Below are the code and all the weights of a small trained network. Each question names an input and a target symbol and asks about switching units off, where a switched-off unit gives its printed mean instead of its output.

import numpy as np


def w(rows, s, z=0):
    codes = np.array(rows[::2]) - 128.0
    scale = np.full(codes.shape[1], s)
    scale[-1] = z or s
    return codes * scale


def f(y):
    return y / 2 * (1 + np.tanh(0.7978845608 * (y + 0.044715 * y**3)))


def softmax(a):
    e = np.exp(a - a.max(-1, keepdims=True))
    return e / e.sum(-1, keepdims=True)


def log_softmax(a):
    a = a - a.max(-1, keepdims=True)
    return a - np.log(np.exp(a).sum(-1, keepdims=True))


def net(x, mask):
    ids = ['ΘΦΨγδμστ'.index(c) for c in x.split()]
    T = len(ids)
    res = E[ids] + P[:T]
    r = res
    for j in range(3):
        rows = slice(2 * j, 2 * j + 2)
        q, k, v = (r @ M[0][rows].T for M in (Q, K, V))
        z = softmax(np.where(np.tri(T) > 0, q @ k.T / 2**0.5, -1e9)) @ v
        o = O[0][rows]
        res = res + np.where(mask[j], z, o[:, -1]) @ o[:, :-1]
    y = f(res @ A[0][:, :-1].T + A[0][:, -1])
    res = res + np.where(mask[3:27], y, B[0][:, -1]) @ B[0][:, :-1]
    return log_softmax(res[-1] @ U[:, :-1].T + U[:, -1])


Q, K, V, O, A, B = {}, {}, {}, {}, {}, {}
E = w([
[123,15,165,160,67,162],'Θ',
[190,106,186,133,129,150],'Φ',
[66,180,114,191,110,104],'Ψ',
[157,183,140,117,203,140],'γ',
[135,130,178,101,150,81],'δ',
[30,252,101,105,122,119],'μ',
[143,163,69,155,194,176],'σ',
[134,59,70,178,27,104],'τ',
],0.022)
P = w([
[92,64,107,69,226,67],'0',
[129,114,191,180,229,127],'1',
[197,194,153,109,57,49],'2',
[85,118,57,90,151,129],'3',
[106,126,194,217,193,173],'4',
[169,213,167,123,5,79],'5',
[51,134,72,113,106,171],'6',
[69,126,214,242,149,195],'7',
],0.014)
Q[0] = w([
[64,113,140,135,133,151],'h0',
[146,141,147,108,157,153],'h0',
[180,116,105,50,134,164],'h1',
[165,124,50,19,65,129],'h1',
[108,99,105,2,112,143],'h2',
[100,227,132,61,104,123],'h2',
],0.019)
K[0] = w([
[172,102,95,190,56,226],'h0',
[102,117,93,166,75,130],'h0',
[220,101,44,32,197,181],'h1',
[252,127,138,91,255,26],'h1',
[214,87,148,63,235,76],'h2',
[185,244,130,55,169,105],'h2',
],0.0099)
V[0] = w([
[104,114,176,122,85,142],'h0',
[138,98,91,156,89,139],'h0',
[87,254,176,21,133,177],'h1',
[178,180,56,115,102,50],'h1',
[170,157,154,118,140,166],'h2',
[151,134,140,76,77,234],'h2',
],0.0082)
O[0] = w([
[146,152,173,157,168,71,132],'h0',
[148,94,89,160,160,69,99],'h0',
[82,119,142,67,139,166,176],'h1',
[85,69,158,179,46,142,126],'h1',
[136,209,163,93,128,170,70],'h2',
[214,134,89,71,254,44,1],'h2',
],0.0078,0.0063)
A[0] = w([
[116,36,121,148,154,139,2],'n0',
[99,143,86,135,169,96,103],'n1',
[101,111,171,90,185,166,9],'n2',
[195,172,174,116,166,169,106],'n3',
[95,163,71,132,141,106,144],'n4',
[215,119,146,78,98,154,109],'n5',
[151,112,177,94,134,99,178],'n6',
[93,162,155,154,130,165,140],'n7',
[172,77,175,187,127,130,140],'n8',
[112,72,43,111,114,135,125],'n9',
[100,72,157,130,211,107,144],'n10',
[65,111,114,110,88,165,137],'n11',
[97,70,150,171,135,143,43],'n12',
[164,131,102,134,64,120,169],'n13',
[170,7,140,93,141,158,94],'n14',
[133,114,128,181,160,141,77],'n15',
[97,154,69,179,146,177,209],'n16',
[101,168,63,127,140,137,185],'n17',
[83,124,44,95,170,108,83],'n18',
[136,94,195,38,146,108,90],'n19',
[159,84,157,87,103,85,239],'n20',
[121,145,176,93,151,75,116],'n21',
[159,173,130,194,94,93,70],'n22',
[108,135,85,67,66,41,52],'n23',
],0.015,0.0088)
B[0] = w([
[176,193,159,111,1,141,145],'n0',
[179,89,98,139,81,130,147],'n1',
[189,148,106,89,95,107,148],'n2',
[98,103,79,162,79,69,148],'n3',
[110,117,144,111,141,172,186],'n4',
[157,219,102,176,230,133,143],'n5',
[105,79,141,110,86,152,148],'n6',
[112,112,125,122,117,62,247],'n7',
[118,160,89,136,164,168,190],'n8',
[119,163,164,205,148,156,159],'n9',
[161,131,190,114,118,125,160],'n10',
[175,139,100,155,141,135,250],'n11',
[101,178,170,92,190,97,177],'n12',
[182,109,147,39,172,112,173],'n13',
[103,87,79,72,169,41,155],'n14',
[111,122,100,181,127,139,156],'n15',
[131,108,138,72,147,137,253],'n16',
[151,135,161,123,151,122,201],'n17',
[179,174,97,159,58,99,153],'n18',
[131,196,107,88,116,182,142],'n19',
[127,75,122,175,96,175,164],'n20',
[110,102,98,132,126,187,143],'n21',
[172,109,144,130,108,153,187],'n22',
[48,79,122,213,172,103,163],'n23',
],0.011,0.017)
U = w([
[80,96,156,92,67,215,163],'Θ',
[113,198,77,137,87,109,137],'Φ',
[189,163,185,2,176,99,67],'Ψ',
[114,38,59,42,192,137,161],'γ',
[58,137,190,116,223,123,235],'δ',
[159,72,182,99,68,35,118],'μ',
[141,70,113,184,141,115,10],'σ',
[197,190,187,135,148,204,1],'τ',
],0.0086,0.0045)

Each question gives the input, a string of symbols that net reads in full, and the target symbol t.
The units are the heads (2 rows each of Q, K, V and O) and the neurons (one row each of A and B). Each row of codes is followed by its name. A weight is (code - 128) times the scale printed after its matrix; where a second scale follows, it is the last column's (O, A, B and U).
mask holds one flag per unit, heads first, then neurons. A switched-off unit (its flag False) gives its mean, the last column of its rows in O or B, instead of its output. The means were averaged over made-up inputs and are rounded, as every weight is.
A unit's drop is (log p(t) with every unit on - log p(t) with that unit switched off) / (log p(t) with every unit on - log p(t) with every unit switched off).
The circuit of an input: a set's keep is (log p(t) with only the set's units on - log p(t) with every unit switched off) / (log p(t) with every unit on - log p(t) with every unit switched off). Starting from the 12 units with the biggest drops (on a tie, the unit counted first), units are removed one at a time, each time the one whose removal leaves the highest keep (on an exact tie, the one counted first), for as long as the keep stays at least 0.8.
units of the circuit, in order: the units of the circuit, biggest drop first
most important unit: the unit with the biggest drop
k most important neurons: the k neurons with the biggest drops, biggest first
heads that matter: for each layer, one digit per head in row order, 1 if its drop is at least 0.15 and else 0, layers parted by /
drop of u: that unit's drop, to one decimal
input τ Θ σ Ψ Φ, target δ: units of the circuit, in order	(n12, n11)
input Ψ Φ μ σ γ Ψ, target μ: units of the circuit, in order	(h1, n8, n13)
input Φ μ Φ Φ Φ Φ σ, target τ: heads that matter	000
input Θ μ Φ Φ Θ Φ Φ σ, target σ: most important unit	n3
input δ μ σ μ Ψ σ γ, target Ψ: heads that matter	011
input Φ Φ σ γ σ, target γ: units of the circuit, in order	(n16, n9)
input μ δ Ψ Θ, target μ: 3 most important neurons	(n14, n0, n10)
input τ δ μ δ τ γ, target Φ: units of the circuit, in order	(n3, n16)
input Ψ Θ Ψ Ψ Ψ τ, target σ: heads that matter	000
input μ Ψ Ψ μ Φ, target Ψ: units of the circuit, in order	(h1, n2, n12)
input τ σ τ μ Θ, target σ: 2 most important neurons	(n8, n3)
input τ Ψ δ Ψ μ σ τ, target δ: units of the circuit, in order	(n9, n12, h1)
input τ Ψ Θ, target γ: units of the circuit, in order	(n14, n8)
input Φ Ψ Ψ Ψ δ γ σ, target τ: heads that matter	100
input Ψ τ Ψ μ σ τ Φ, target γ: units of the circuit, in order	(n14, n0)
input μ Ψ Ψ Φ Φ, target δ: most important neuron	(n12)
input τ Ψ τ Ψ, target σ: units of the circuit, in order	(h0, n1, n9)
input Ψ Ψ γ Φ Ψ μ μ γ, target Ψ: units of the circuit, in order	(h1, n2)
input Θ τ μ Φ Φ, target Ψ: 2 most important neurons	(n12, n14)
input σ τ Θ δ, target Θ: most important unit	n7
input σ Ψ σ Θ, target μ: 2 most important neurons	(n0, n14)
input μ Θ Φ δ δ, target σ: 2 most important neurons	(n3, n21)
input μ μ σ Ψ Ψ Φ Ψ Θ, target σ: 3 most important neurons	(n3, n8, n15)
input Ψ Ψ δ γ Φ μ τ δ, target τ: 4 most important neurons	(n8, n10, n7, n0)
input μ Ψ μ, target δ: drop of n23	1.0
input Ψ δ μ τ Φ Ψ μ δ, target Ψ: drop of n12	0.1
input Ψ μ μ Ψ Θ Φ, target τ: drop of n7	0.1
input Ψ τ δ τ τ, target τ: most important unit	h1
input Ψ μ Ψ δ Θ Φ, target τ: drop of n2	0.0
